[[-22.7  65.0 -33.2 -33.4 -30.5 -45.3  34.0 -50.2   9.4  24.3  32.9]
 [-24.4   3.7  -4.5  19.3 -27.4   4.3 -16.3  22.0  50.8  27.8 -17.4]]
->
[[-24.4   3.7  -4.5  19.3 -27.4   4.3 -16.3  22.0  50.8  27.8 -17.4]
 [-22.7  65.0 -33.2 -33.4 -30.5 -45.3  34.0 -50.2   9.4  24.3  32.9]]

[[ 19.7  42.5  -0.6   3.6  31.4 -28.2  34.1 -27.5  46.0  13.5]
 [ 33.6  61.6 -22.6  29.4  25.7 -28.8  56.1   2.7  56.0 -11.0]
 [ 17.6 -27.9  14.1  19.0 -31.5 -35.0 -24.9  42.1 -21.6  18.3]
 [ 10.1 -45.7  12.1  12.8 -50.5 -28.9 -42.2  53.9 -40.8  14.5]
 [ 29.4  -4.6  37.4  12.0 -27.7 -47.2  -1.7  23.0   3.9  41.3]
 [-22.9 -11.5 -18.1 -36.9   2.9   5.3 -26.1 -30.6  -9.4  -3.0]]
->
[[-22.9 -11.5 -18.1 -36.9   2.9   5.3 -26.1 -30.6  -9.4  -3.0]
 [ 10.1 -45.7  12.1  12.8 -50.5 -28.9 -42.2  53.9 -40.8  14.5]
 [ 17.6 -27.9  14.1  19.0 -31.5 -35.0 -24.9  42.1 -21.6  18.3]
 [ 19.7  42.5  -0.6   3.6  31.4 -28.2  34.1 -27.5  46.0  13.5]
 [ 29.4  -4.6  37.4  12.0 -27.7 -47.2  -1.7  23.0   3.9  41.3]
 [ 33.6  61.6 -22.6  29.4  25.7 -28.8  56.1   2.7  56.0 -11.0]]

[[ 25.3   9.3 -28.5]
 [  6.2   4.2  -6.6]
 [ 12.6   6.3 -48.4]
 [  7.6  11.1 -69.7]
 [ 32.3   4.3  52.8]]
->
[[  6.2   4.2  -6.6]
 [  7.6  11.1 -69.7]
 [ 12.6   6.3 -48.4]
 [ 25.3   9.3 -28.5]
 [ 32.3   4.3  52.8]]

[[  3.6 -10.2  19.6   2.6  -0.5   7.6  -9.1  19.5  12.0  -4.2  13.5  14.0
   -2.8  -1.9  -1.9]
 [ -7.6  31.7 -54.3  -5.5   6.7 -13.8  55.7 -44.4 -30.2 -21.6 -30.4 -45.7
   -8.5   3.9  10.3]]
->
[[ -7.6  31.7 -54.3  -5.5   6.7 -13.8  55.7 -44.4 -30.2 -21.6 -30.4 -45.7
   -8.5   3.9  10.3]
 [  3.6 -10.2  19.6   2.6  -0.5   7.6  -9.1  19.5  12.0  -4.2  13.5  14.0
   -2.8  -1.9  -1.9]]

[[  1.6  -1.9  -3.5   3.7  18.4  15.7  -5.0  -4.6]
 [ -8.4   2.2  12.1   1.5 -51.1  -4.6   1.0   0.0]
 [ -6.7  -1.0  -0.3  14.4   7.6 -11.8  -5.7  -2.8]]
->
[[ -8.4   2.2  12.1   1.5 -51.1  -4.6   1.0   0.0]
 [ -6.7  -1.0  -0.3  14.4   7.6 -11.8  -5.7  -2.8]
 [  1.6  -1.9  -3.5   3.7  18.4  15.7  -5.0  -4.6]]

[[ 29.7   8.6  -1.4 -49.4  27.3 -34.6  14.5  46.9]
 [-28.5 -20.1  48.9  33.3 -13.2  30.4  36.3 -12.9]
 [-64.9 -39.4 -40.3 -40.7 -50.2  21.4 -15.3  17.9]
 [ 51.4  18.7 -26.1  58.8  40.1  12.0 -51.4 -62.4]
 [ -2.2  49.5  22.7 -25.7 -64.0 -60.4  -3.5  59.6]
 [-18.1 -56.9 -14.3  24.4  46.5 -54.5 -55.3  20.5]
 [ 39.3 -26.5  36.5  53.0  62.3 -27.7 -10.7  -5.7]
 [-27.7 -14.7  -5.5 -24.6 -64.7  -1.5   1.7  19.4]]
->
[[-64.9 -39.4 -40.3 -40.7 -50.2  21.4 -15.3  17.9]
 [-28.5 -20.1  48.9  33.3 -13.2  30.4  36.3 -12.9]
 [-27.7 -14.7  -5.5 -24.6 -64.7  -1.5   1.7  19.4]
 [-18.1 -56.9 -14.3  24.4  46.5 -54.5 -55.3  20.5]
 [ -2.2  49.5  22.7 -25.7 -64.0 -60.4  -3.5  59.6]
 [ 29.7   8.6  -1.4 -49.4  27.3 -34.6  14.5  46.9]
 [ 39.3 -26.5  36.5  53.0  62.3 -27.7 -10.7  -5.7]
 [ 51.4  18.7 -26.1  58.8  40.1  12.0 -51.4 -62.4]]

[[ -2.7  56.7]
 [-46.9 -13.0]
 [ 28.9  22.3]]
->
[[-46.9 -13.0]
 [ -2.7  56.7]
 [ 28.9  22.3]]
